Below is a small trained network, with its code and all its weights. Each question gives an input and a target symbol and asks what happens when units are switched off, that is, made to give their printed mean instead of their output.

import numpy as np


def w(rows, s, z=0):
    codes = np.array(rows[::2]) - 128.0
    scale = np.full(codes.shape[1], s)
    scale[-1] = z or s
    return codes * scale


def f(y):
    return y / 2 * (1 + np.tanh(0.7978845608 * (y + 0.044715 * y**3)))


def softmax(a):
    e = np.exp(a - a.max(-1, keepdims=True))
    return e / e.sum(-1, keepdims=True)


def log_softmax(a):
    a = a - a.max(-1, keepdims=True)
    return a - np.log(np.exp(a).sum(-1, keepdims=True))


def net(x, mask):
    ids = ['ΘΞΠΣΦΨαβγδζημτω'.index(c) for c in x.split()]
    T = len(ids)
    res = E[ids] + P[:T]
    q, k, v = (res @ M[0].T for M in (Q, K, V))
    z = softmax(np.where(np.tri(T) > 0, q @ k.T / 2**0.5, -1e9)) @ v
    res = res + np.where(mask[0], z, O[0][:, -1]) @ O[0][:, :-1]
    y = f(res @ A[0][:, :-1].T + A[0][:, -1])
    res = res + np.where(mask[1:13], y, B[0][:, -1]) @ B[0][:, :-1]
    return log_softmax(res[-1] @ U[:, :-1].T + U[:, -1])


Q, K, V, O, A, B = {}, {}, {}, {}, {}, {}
E = w([
[161,157,73,124,152,177,109,175],'Θ',
[154,164,113,142,124,162,96,141],'Ξ',
[174,149,190,126,102,141,74,77],'Π',
[151,186,96,183,149,162,106,172],'Σ',
[139,196,151,204,138,155,79,145],'Φ',
[150,162,132,172,125,150,116,153],'Ψ',
[160,141,154,141,102,131,96,125],'α',
[163,175,211,172,147,186,57,104],'β',
[189,75,158,58,66,132,84,106],'γ',
[173,132,125,174,111,90,163,143],'δ',
[111,133,161,163,116,170,43,176],'ζ',
[128,90,142,111,88,141,118,190],'η',
[134,118,71,125,102,77,167,180],'μ',
[81,84,253,173,113,73,170,150],'τ',
[101,49,85,59,89,99,156,165],'ω',
],0.016)
P = w([
[128,203,178,33,190,94,133,112],'0',
[184,189,155,51,112,167,90,149],'1',
[227,112,170,162,148,176,116,184],'2',
[155,177,147,74,91,138,108,158],'3',
[204,94,134,176,143,167,106,138],'4',
[131,167,146,98,74,119,119,168],'5',
[174,82,119,187,131,155,110,125],'6',
[114,158,147,114,55,99,127,180],'7',
[162,76,104,197,110,146,112,110],'8',
[103,149,142,128,33,83,133,184],'9',
[172,62,81,208,99,148,94,94],'10',
[94,147,128,142,9,78,128,192],'11',
[154,43,69,227,115,162,103,82],'12',
],0.015)
Q[0] = w([
[130,1,55,226,219,209,99,7],'h1',
[248,4,138,234,113,138,89,187],'h1',
],0.0092)
K[0] = w([
[146,71,91,243,4,144,78,111],'h1',
[73,53,108,145,62,59,142,158],'h1',
],0.013)
V[0] = w([
[129,171,26,153,168,103,128,180],'h1',
[97,253,180,221,149,178,68,101],'h1',
],0.013)
O[0] = w([
[218,120,68,65,158,4,61,238,48],'h1',
[117,148,83,219,81,114,8,60,2],'h1',
],0.014,0.0057)
A[0] = w([
[158,121,154,114,185,117,179,209,129],'n1',
[213,189,187,81,10,216,70,240,148],'n2',
[148,166,171,84,163,111,165,179,77],'n3',
[128,100,122,124,92,203,131,115,249],'n4',
[136,117,147,165,45,68,38,146,236],'n5',
[53,139,74,171,92,205,169,50,99],'n6',
[108,125,214,107,157,121,210,146,17],'n7',
[10,103,109,202,181,201,198,28,33],'n8',
[84,113,108,182,117,191,124,43,105],'n9',
[156,232,160,145,91,145,129,76,224],'n10',
[50,191,142,39,174,99,74,87,198],'n11',
[116,136,194,113,109,226,254,149,142],'n12',
],0.0064,0.011)
B[0] = w([
[83,76,151,162,102,106,109,59,205],'n1',
[86,78,76,144,161,40,195,95,181],'n2',
[84,91,33,173,59,111,81,74,180],'n3',
[114,78,211,164,123,141,188,159,192],'n4',
[118,254,126,130,214,192,162,156,195],'n5',
[152,105,233,17,192,92,140,76,180],'n6',
[138,169,2,137,236,180,144,46,188],'n7',
[236,175,19,151,39,77,137,72,173],'n8',
[137,110,221,39,199,77,55,80,180],'n9',
[63,122,104,124,63,137,182,182,184],'n10',
[97,104,131,193,59,103,191,213,139],'n11',
[189,104,59,71,88,139,4,192,255],'n12',
],0.0068,0.03)
U = w([
[147,167,153,59,187,97,130,167,46],'Θ',
[112,150,104,155,70,139,144,114,141],'Ξ',
[115,141,130,124,147,126,197,77,85],'Π',
[167,146,104,153,80,106,76,138,5],'Σ',
[119,130,122,144,103,131,55,125,41],'Φ',
[118,142,110,161,88,142,128,112,173],'Ψ',
[93,137,142,126,166,158,197,109,195],'α',
[145,134,142,121,188,114,103,99,70],'β',
[168,168,123,100,111,163,151,134,57],'γ',
[151,154,132,135,161,142,255,124,243],'δ',
[113,131,165,110,183,156,113,144,252],'ζ',
[102,106,156,144,66,163,122,176,234],'η',
[126,107,152,131,141,60,113,132,141],'μ',
[152,115,137,153,59,102,79,120,108],'τ',
[118,119,89,148,123,139,123,80,95],'ω',
],0.0095,0.0041)

Each question gives the input, a string of symbols that net reads in full, and the target symbol t.
The units are the heads (2 rows each of Q, K, V and O) and the neurons (one row each of A and B). Each row of codes is followed by its name. A weight is (code - 128) times the scale printed after its matrix; where a second scale follows, it is the last column's (O, A, B and U).
mask holds one flag per unit, heads first, then neurons. A switched-off unit (its flag False) gives its mean, the last column of its rows in O or B, instead of its output. The means were averaged over made-up inputs and are rounded, as every weight is.
A unit's drop is (log p(t) with every unit on - log p(t) with that unit switched off) / (log p(t) with every unit on - log p(t) with every unit switched off).
The circuit of an input: a set's keep is (log p(t) with only the set's units on - log p(t) with every unit switched off) / (log p(t) with every unit on - log p(t) with every unit switched off). Starting from the 12 units with the biggest drops (on a tie, the unit counted first), units are removed one at a time, each time the one whose removal leaves the highest keep (on an exact tie, the one counted first), for as long as the keep stays at least 0.8.
circuit, biggest first: the units of the circuit, biggest drop first
unit that matters most: the unit with the biggest drop
k most important neurons: the k neurons with the biggest drops, biggest first
drop of u: that unit's drop, to one decimal
input η Θ ζ Ξ Θ Φ δ γ δ ω α δ, target η: circuit, biggest first -> n7; n8
input ω δ Ξ γ ω β η γ Ξ ω γ, target ω: 3 most important neurons -> n7; n12; n3
input η Π Π γ Ξ γ α α γ γ, target η: unit that matters most -> n7
input β β δ η γ μ γ γ, target β: circuit, biggest first -> h1; n9; n6; n5
input τ μ Π μ η Φ, target τ: 2 most important neurons -> n8; n7
input η Π μ η Θ Ξ, target η: circuit, biggest first -> n7; n8; n9
input Θ β τ ω ω Φ, target Θ: circuit, biggest first -> h1; n5; n3
input ω Ψ ω γ Π Ψ Σ ω β ω ζ Ψ Φ, target ζ: 3 most important neurons -> n12; n5; n3
input β η μ γ Σ Ψ, target β: circuit, biggest first -> h1; n9; n6
input τ ω Θ α Θ τ Ψ, target τ: circuit, biggest first -> n8; h1; n7; n9
input Π Σ Π α γ β Π Ξ Π Σ μ β, target Π: circuit, biggest first -> h1; n12; n6
input Ψ β η γ Φ ω η μ δ, target μ: circuit, biggest first -> h1; n5
input ω Θ α γ β Φ γ Σ γ γ Π β, target ω: 3 most important neurons -> n7; n12; n3
input α α α γ, target α: most important neuron -> n12
input ω ω ω Ξ ω μ γ Φ Ψ τ α τ, target ω: 2 most important neurons -> n7; n12
input ω ω ω γ Ψ, target ω: 2 most important neurons -> n12; n3
input ω ω τ Θ Π ω Θ Π ζ ω ω Θ, target ω: 2 most important neurons -> n7; n3
input Θ Φ η Θ γ η Θ Φ η α, target Θ: 3 most important neurons -> n5; n3; n1
input ζ Π ζ Π δ γ γ Θ δ η γ Φ μ, target μ: 2 most important neurons -> n5; n12
input ω η Π δ, target ω: 4 most important neurons -> n3; n12; n7; n1
input γ α ω Π ζ ζ γ γ Φ γ, target γ: 3 most important neurons -> n12; n8; n1
input γ τ γ, target τ: unit that matters most -> n8
input δ δ η δ Σ Φ μ μ α Ξ, target δ: 4 most important neurons -> n12; n3; n1; n9
input δ ω η ω β, target ω: 2 most important neurons -> n3; n12
input γ Π Θ γ μ γ γ ω Θ Ψ, target γ: drop of n5 -> 0.0
input δ Ξ η β ω, target ω: drop of n6 -> 0.2
input ω δ γ ω τ α, target ω: drop of n7 -> 0.9
input ζ ω β Π ω Φ ω Π β γ δ, target δ: circuit, biggest first -> n12
input ω γ Π β Ξ ω, target ω: drop of n6 -> 0.1
